Below is a small trained network, with its code and all its weights. Each question gives an input and a class and asks what happens when units are switched off, that is, made to give their printed mean instead of their output.

import numpy as np


def w(rows, s, z=0):
    codes = np.array(rows[::2]) - 128.0
    scale = np.full(codes.shape[1], s)
    scale[-1] = z or s
    return codes * scale


def norm(h):
    return h / np.sqrt((h * h).mean(-1, keepdims=True) + 1e-5)


def f(y):
    return np.maximum(y, 0)


def log_softmax(a):
    a = a - a.max(-1, keepdims=True)
    return a - np.log(np.exp(a).sum(-1, keepdims=True))


def net(x, mask):
    res = np.array(x, float).reshape(1, 4) / 4 @ E
    u = 0
    for l in range(3):
        y = f(norm(res) @ A[l][:, :-1].T + A[l][:, -1])
        res = res + np.where(mask[u : u + 9], y, B[l][:, -1]) @ B[l][:, :-1]
        u += 9
    return log_softmax(norm(res)[-1] @ U[:, :-1].T + U[:, -1])


A, B = {}, {}
E = w([
[127,102,253],'x0',
[77,200,229],'x1',
[153,122,79],'x2',
[40,71,233],'x3',
],0.0042)
A[0] = w([
[59,8,75,52],'L0N1',
[142,9,144,103],'L0N2',
[169,135,146,56],'L0N3',
[1,109,155,115],'L0N4',
[156,22,159,141],'L0N5',
[148,219,170,198],'L0N6',
[20,157,160,2],'L0N7',
[38,51,170,86],'L0N8',
[134,225,123,218],'L0N9',
],0.0064,0.00078)
B[0] = w([
[52,52,120,232],'L0N1',
[105,180,95,224],'L0N2',
[151,149,247,146],'L0N3',
[122,1,143,246],'L0N4',
[64,196,123,222],'L0N5',
[115,114,85,216],'L0N6',
[215,63,75,218],'L0N7',
[152,45,128,254],'L0N8',
[86,160,82,213],'L0N9',
],0.007,0.0029)
A[1] = w([
[177,76,90,64],'L1N1',
[136,190,152,205],'L1N2',
[56,144,50,145],'L1N3',
[223,162,32,89],'L1N4',
[93,106,114,251],'L1N5',
[122,181,161,13],'L1N6',
[186,254,94,215],'L1N7',
[127,170,151,168],'L1N8',
[169,114,179,132],'L1N9',
],0.0075,0.0012)
B[1] = w([
[117,145,213,186],'L1N1',
[139,81,62,160],'L1N2',
[92,129,124,239],'L1N3',
[139,74,145,252],'L1N4',
[157,177,80,201],'L1N5',
[110,202,167,142],'L1N6',
[64,32,172,241],'L1N7',
[119,48,217,147],'L1N8',
[222,151,253,158],'L1N9',
],0.0053,0.0043)
A[2] = w([
[76,26,192,120],'L2N1',
[189,66,75,249],'L2N2',
[124,193,189,228],'L2N3',
[2,63,119,233],'L2N4',
[188,171,89,138],'L2N5',
[85,74,129,119],'L2N6',
[118,54,134,180],'L2N7',
[148,140,70,48],'L2N8',
[128,126,218,136],'L2N9',
],0.0079,0.0011)
B[2] = w([
[167,126,143,237],'L2N1',
[115,186,141,192],'L2N2',
[102,88,26,139],'L2N3',
[199,160,94,255],'L2N4',
[97,168,164,134],'L2N5',
[67,135,103,193],'L2N6',
[101,150,114,206],'L2N7',
[104,139,169,146],'L2N8',
[3,65,103,166],'L2N9',
],0.0069,0.0082)
U = w([
[58,29,145,180],'0',
[107,118,1,214],'1',
[180,128,208,39],'2',
[231,56,169,117],'3',
[87,163,158,2],'4',
],0.01,0.0035)

Each question gives the input, the list of numbers given to net, and the class t.
The units are the neurons (one row each of A and B). Each row of codes is followed by its name. A weight is (code - 128) times the scale printed after its matrix; where a second scale follows, it is the last column's (A, B and U).
mask holds one flag per neuron, layer by layer. A switched-off neuron (its flag False) gives its mean, the last column of its row in B, instead of its output. The means were averaged over made-up inputs and are rounded, as every weight is.
A unit's drop is (log p(t) with every unit on - log p(t) with that unit switched off) / (log p(t) with every unit on - log p(t) with every unit switched off).
The circuit of an input: a set's keep is (log p(t) with only the set's units on - log p(t) with every unit switched off) / (log p(t) with every unit on - log p(t) with every unit switched off). Starting from the 12 units with the biggest drops (on a tie, the unit counted first), units are removed one at a time, each time the one whose removal leaves the highest keep (on an exact tie, the one counted first), for as long as the keep stays at least 0.8.
circuit, biggest first: the units of the circuit, biggest drop first
k most important neurons: the k neurons with the biggest drops, biggest first
top k neurons in layer l: the k neurons of layer l with the biggest drops, biggest first
drop when u is switched off: that unit's drop, to one decimal
input [-3,8,-2,4], class 3: circuit, biggest first => [L0N7 L2N1 L0N5]
input [3,0,0,-7], class 0: 2 most important neurons => [L1N4 L1N7]
input [2,-7,-1,5], class 1: circuit, biggest first => [L0N2 L2N4 L0N5]
input [-2,8,-2,3], class 3: circuit, biggest first => [L0N7 L2N1 L0N5]
input [1,-8,-2,7], class 1: circuit, biggest first => [L0N2 L2N4 L0N5]
input [3,6,7,-3], class 1: circuit, biggest first => [L0N6]
input [0,5,-5,-3], class 1: circuit, biggest first => [L0N6 L2N4]
input [4,-4,2,-7], class 3: top 2 neurons in layer 1 => [L1N4 L1N7]
input [0,8,-2,-5], class 1: 4 most important neurons => [L0N9 L2N4 L0N6 L1N2]
input [0,5,-4,7], class 3: circuit, biggest first => [L0N7 L2N1 L0N8 L0N1]
input [6,6,-5,-5], class 0: 2 most important neurons => [L2N9 L2N3]
input [4,7,-7,-7], class 0: 2 most important neurons => [L1N8 L1N7]
input [-2,5,-5,4], class 3: 2 most important neurons => [L0N7 L0N4]
input [4,5,1,-7], class 0: top 2 neurons in layer 2 => [L2N9 L2N2]
input [3,-2,6,2], class 1: most important neuron => [L2N4]
input [3,-8,-8,3], class 1: top 2 neurons in layer 0 => [L0N2 L0N5]
input [-6,6,1,6], class 3: top 2 neurons in layer 2 => [L2N1 L2N9]
input [-8,2,-7,6], class 3: top 2 neurons in layer 0 => [L0N7 L0N4]
input [6,-7,-5,-3], class 1: top 2 neurons in layer 0 => [L0N5 L0N2]
input [0,8,3,-1], class 1: most important neuron => [L0N9]
input [-6,-1,-6,5], class 3: drop when L0N4 is switched off => 0.2
input [4,-4,3,1], class 1: drop when L2N7 is switched off => 0.0
input [6,-6,-6,-1], class 1: drop when L0N5 is switched off => 0.8
input [7,7,6,-8], class 0: drop when L1N8 is switched off => 0.2
